Each row is followed by one of two labels, saying whether the row has a hidden trait. Each part has a new trait and two new labels.
[-29.7 -20.1  -3.0  18.6  15.4  -0.3  -8.9  -9.4  17.2  -9.8   1.1   7.0
   0.8  59.4  14.8  -5.2  -7.3 -31.0   0.7  -2.2  -6.5  27.3   1.4  -1.1
  -5.7   9.0 -13.1   4.6  11.7  -9.6  12.3  -5.1   1.5  -6.5  -1.9   0.9
  -1.7  -4.5   3.1 -18.1  -6.9 -20.1  -3.6 -46.1 -13.8]
M
[  8.5   3.5  -2.9  31.9  -5.4 -11.4 -10.1  -6.7  33.2 -23.1   8.0  -8.1
   6.5   0.1  11.5   5.0  -2.6 -15.4   5.9   3.8  -0.5   1.6  -2.7  20.0
   0.5  -3.6   6.3  -1.5 -20.1 -58.4   4.3   5.1   4.5   7.9   0.4   0.2
  -2.4 -11.3  20.6  -2.3  -2.6   6.6   2.8 -41.3  -0.7]
C
[-11.9 -10.9  -2.8  10.6  -1.4  -3.5  -5.6  -8.5   4.4 -15.9  -0.9   0.4
   9.3  36.8  10.7  -4.4  -5.2 -22.2   4.7  -0.2  10.7  -5.0   1.7  27.6
   0.0   9.9 -21.1  -2.6  24.9 -39.9   9.1  -0.7   0.9   7.7   1.6  -0.1
   1.6  -5.3  -4.5 -11.1  -6.1  -6.3  -1.2 -17.1  -0.3]
C
[-15.0  -8.4  -1.8  16.8   2.8  -0.5  -4.7  -2.1 -19.8  -6.0   1.7   2.9
   9.6  35.2   8.1 -12.7  -3.3 -19.5   3.2  -1.1   7.9   1.2   2.9   4.4
  -4.5  -2.4 -15.0   1.3  20.2 -10.0   9.8  -1.0  -1.6  14.2   1.1  -1.6
  -3.3   1.4  -5.2 -10.5  -5.0  -9.7   0.6 -18.1  -6.5]
M
[  6.7  -1.0  -1.9  12.1  -3.4  -4.7  -4.3  -8.9 -10.3  15.7  -0.7  -3.4
  13.6   2.0   7.4   2.5  -3.2 -10.9   4.1   2.9   1.2 -17.5  -2.0  -3.8
  -4.3 -13.5  -0.3  -1.4 -25.1 -10.5   3.2  -1.2   2.2   2.8   0.0   1.5
  -1.4  -5.1  -8.1  -0.4  -3.1   2.2   1.8  -3.4   2.1]
C
[ -4.6  -1.4  -2.6  16.8   5.3  -4.2  -7.5  -7.7  -4.9 -24.5  -2.0  -3.7
  14.0  62.3   9.2  -8.3  -3.2 -18.6   5.0   0.3  23.0  42.1  -0.7  19.1
  15.5  -4.0 -15.0  -0.5   7.5 -46.2   7.2   1.7   1.4  16.7   2.6  -1.0
  -0.1   2.3  -3.5  -7.3  -1.3  -3.0   0.0 -30.6   1.9]
M
[  4.7   3.2  -1.4  -0.9  -1.6  -2.4  -4.4  -5.4  -5.5   8.2  -3.0  -4.0
   8.3  10.3   4.7  -0.3  -0.8  -6.6   2.9   1.8   9.3 -12.3  -0.3 -11.2
  -5.8 -11.6  -5.3  -4.9 -18.9  13.3   4.1  -0.4   0.7   2.2  -0.7  -0.1
   1.5  -4.8  -4.2  -1.6  -2.4   1.5   2.1 -27.3   5.0]
C
[  4.4  -3.7  -1.8  11.8  -2.6  -2.7  -3.4  -6.5  16.9  -7.0  -0.5  -2.6
  10.7  59.4  13.6  -4.4  -3.5 -12.0   3.9   1.9   8.5  12.1  -1.7   1.1
  -2.8   4.3 -14.3  -6.3  -2.6 -33.0   4.0   0.6   1.4 -11.9   1.7  -0.1
  -2.9  -0.9  -4.5  -3.4  -2.5   2.1   1.8 -14.8   7.2]
M
[  0.9 -19.5  -0.8   7.2   9.9  -4.1  -7.1  -2.8  28.0   8.2   3.8  -2.0
  13.5 -24.2   6.4 -10.0  -2.5 -18.3   3.7   1.6  -5.0  -9.8   6.3 -17.7
  -1.2  37.1  20.5  20.3 -22.0  14.3   9.3  -2.3   0.4 -10.0   1.9   2.0
  -1.0   3.4   2.0  -8.6  -4.2  -7.4   0.4   1.5   0.4]
M
[ -2.7  -1.8  -1.3   0.0  10.1  -1.2  -0.9  -7.3 -17.2  61.7   4.4   2.8
   3.8  18.1   6.7  -4.7  -6.6 -11.0   0.6  -0.6   5.0  -4.0  -2.9  -4.4
  -3.2  -0.8  12.4  -0.6 -12.8  16.0   6.8  -3.6   1.3 -19.9   1.8   3.3
  -1.1   3.1  -7.8  -5.2  -3.6  -7.0  -3.2   2.1 -12.5]
C
[-22.2  -5.5  -2.0   6.6   9.4   0.3  -4.8  -3.4  -3.5 -30.0   1.2   1.2
  -6.7   9.1   2.5   2.2  -1.8 -17.7  -0.5  -2.9  10.1   3.7  14.7  13.4
  11.5 -15.7  -4.9  -1.3  14.2  14.7   4.5  -1.1   0.8   9.2  -1.1  -1.2
   7.4  -7.0   1.7 -11.1  -3.8 -10.1  -2.6 -38.3 -13.0]
C
[ -6.6  -5.3  -2.0   6.3  -3.0  -4.1  -5.9  -5.2   2.3   1.6   2.4  -2.7
  11.7  15.6   5.4  -0.6  -3.1 -14.2   4.6   1.3  -2.3  -2.9   2.8 -11.7
  -6.7   0.6 -12.3   0.9 -22.5 -36.7   5.9  -1.0   1.0   9.8   2.1  -0.1
  -0.9  -1.9  -5.8  -5.0  -4.3  -0.8   4.6   9.6   0.6]
C
[ -5.8  -6.4  -1.5  -4.1  -4.3  -3.1  -4.4  -4.5   7.8 -12.2  -0.4  -1.9
   6.5  31.7   2.5   2.9  -2.2  -9.6   2.1   0.6 -10.9  11.9   4.4 -21.0
  -5.8  -8.5 -14.1   7.1 -23.3 -45.3   3.5  -0.3   0.8   9.9   1.1  -0.7
   3.5  -4.0  -3.9  -2.6  -3.0  -1.2   4.1  -1.3   2.8]
M
[ -6.6  -8.4  -2.7   6.8   1.8  -2.8  -7.1  -9.5 -30.6 -24.3  -1.6  -2.0
   7.0  17.0   5.8 -11.6  -2.0 -21.0   3.6  -0.3  14.8  -7.8   8.9  14.2
   8.7  -8.9 -18.8  -9.2  20.7 -18.1   8.3  -0.9   1.2  14.1  -3.2  -0.9
   4.0  -7.4  -5.4 -10.2  -5.5  -2.6  -0.2 -32.0  -1.7]
C
[  7.5  -3.6  -1.1  14.0  -6.3  -5.8  -4.6  -0.6  15.4  -0.6   7.6  -4.0
   4.8 -34.1   3.1  -4.3  -1.5  -6.6   3.6   1.7  -4.5 -18.1   6.8  -6.3
  -4.4 -13.0  12.6   3.6 -10.9 -19.2   2.4   1.0   1.9   6.5  -0.1   0.0
  -6.0  -5.5   1.4  -0.4  -1.0  14.5   2.9 -23.7  -0.5]
C
[ -9.3  -5.9  -2.0   5.5  -2.4  -3.4  -5.5  -3.0  10.9  -5.9   1.6  -1.2
   8.7   6.5   6.2   5.0  -1.8 -14.7   3.6   0.5  -2.4  -5.3   6.4   2.2
  -1.6   7.1 -10.6   3.5  -9.2 -20.9   6.8   0.0   0.1  14.0   2.4  -1.0
   1.7  -3.8  -2.3  -6.6  -4.4  -3.8   2.4 -10.1  -1.4]
C
[ -4.1  -3.5  -2.8   8.1  -2.4  -5.3  -9.1 -11.6 -24.0  -7.4  -1.7  -4.3
  11.8  12.1   7.0  -6.8  -2.1 -18.6   3.1   1.7   9.1 -13.9   5.0  -9.2
  -6.2 -12.1 -10.1  -0.5 -16.1  -7.7   6.9  -1.3   2.4   4.6  -3.2  -0.4
   2.3 -13.8  -7.4  -6.8  -4.9   0.0   1.1 -40.1  -0.8]
M
[ -7.2   2.2  -2.0   6.4   6.7  -2.9  -5.9  -8.6 -10.4 -35.1  -0.7  -3.7
   1.1  59.2   4.9 -10.3  -1.4 -13.5   1.1  -1.4  29.1  64.0  -1.3  21.0
  19.0 -21.3  17.0  17.2 -13.8 -11.0   1.3   0.3   2.7   5.5   0.1  -0.3
   7.9  -4.3   0.2  -6.2  -2.2 -11.5  -4.4 -15.4  -4.6]
M
[-12.2  -6.4  -1.0   6.0  -1.6   1.5  -3.7   9.9   5.7  28.1  -0.7   2.2
  13.2 -13.5   7.7   1.9  -4.4 -13.2   7.4  -0.9   3.1  -1.5   9.3  -6.5
  -6.2  -2.0  -0.8  17.6 -13.4  -0.3  12.9   1.0  -5.4  17.4   5.5  -3.2
  -9.4   7.4   0.8  -6.1  -5.1  -8.1   6.3 -19.3   1.8]
C
[ -3.1 -12.5  -0.6   5.3   1.7  -0.9  -3.3   4.6  18.4  18.1   1.2   0.6
   9.6 -21.7   5.8  -3.4  -2.9 -10.3   4.4  -0.3  -2.8  -4.3   9.7  -6.8
   0.5  22.5  12.5  11.8 -15.5  19.9   9.6  -0.5  -2.7  -2.9   4.2  -1.1
  -5.3   4.4  -0.5  -6.9  -4.0  -5.6   2.2   5.6  -0.9]
M
[ -3.6   0.2  -1.1   6.0   6.1   0.6  -4.3  -4.6  -0.8 -29.3   5.1  -0.5
  -3.0  -4.5   5.1   5.1  -4.1  -6.5   2.7  -0.3 -14.4  28.7   4.2  -3.9
  -0.2  -6.7 -17.4  -5.3   0.7  -7.3   6.1  -0.3  -0.1  17.4   1.0  -1.2
   1.8  -0.9  -1.4  -6.6  -3.8  -7.6  -0.3 -44.6  -7.1]
C
[ -3.4 -12.4  -2.2   8.1  -3.2  -7.0  -9.1  -1.2  17.9  23.7  -0.2  -2.9
  13.5 -42.9 -11.5  -9.4  -2.4 -21.2   5.3   0.1   1.4 -14.5   5.3 -13.9
  -9.7   1.8   3.8  40.2 -25.6  45.8   8.5  -2.7   0.3 -12.9   1.8   0.4
   3.0  -2.1   0.2  -8.1  -5.6  -2.3   2.0  15.7   4.1]
M
[-29.4  -6.7  -1.7 -10.6   3.9   0.8  -5.0  -2.8  -7.4 -29.6  -3.2   2.8
  -5.9  37.6   2.7  -2.6  -1.2 -15.3  -1.5  -4.2  10.9  13.5  17.7   5.6
   1.7 -14.9  -2.4  26.2   5.6   0.6   5.9  -1.3   0.2   3.7  -0.8  -1.9
   8.5  -9.7  -0.5 -11.7  -4.2 -13.0  -3.4 -21.5 -11.9]
M
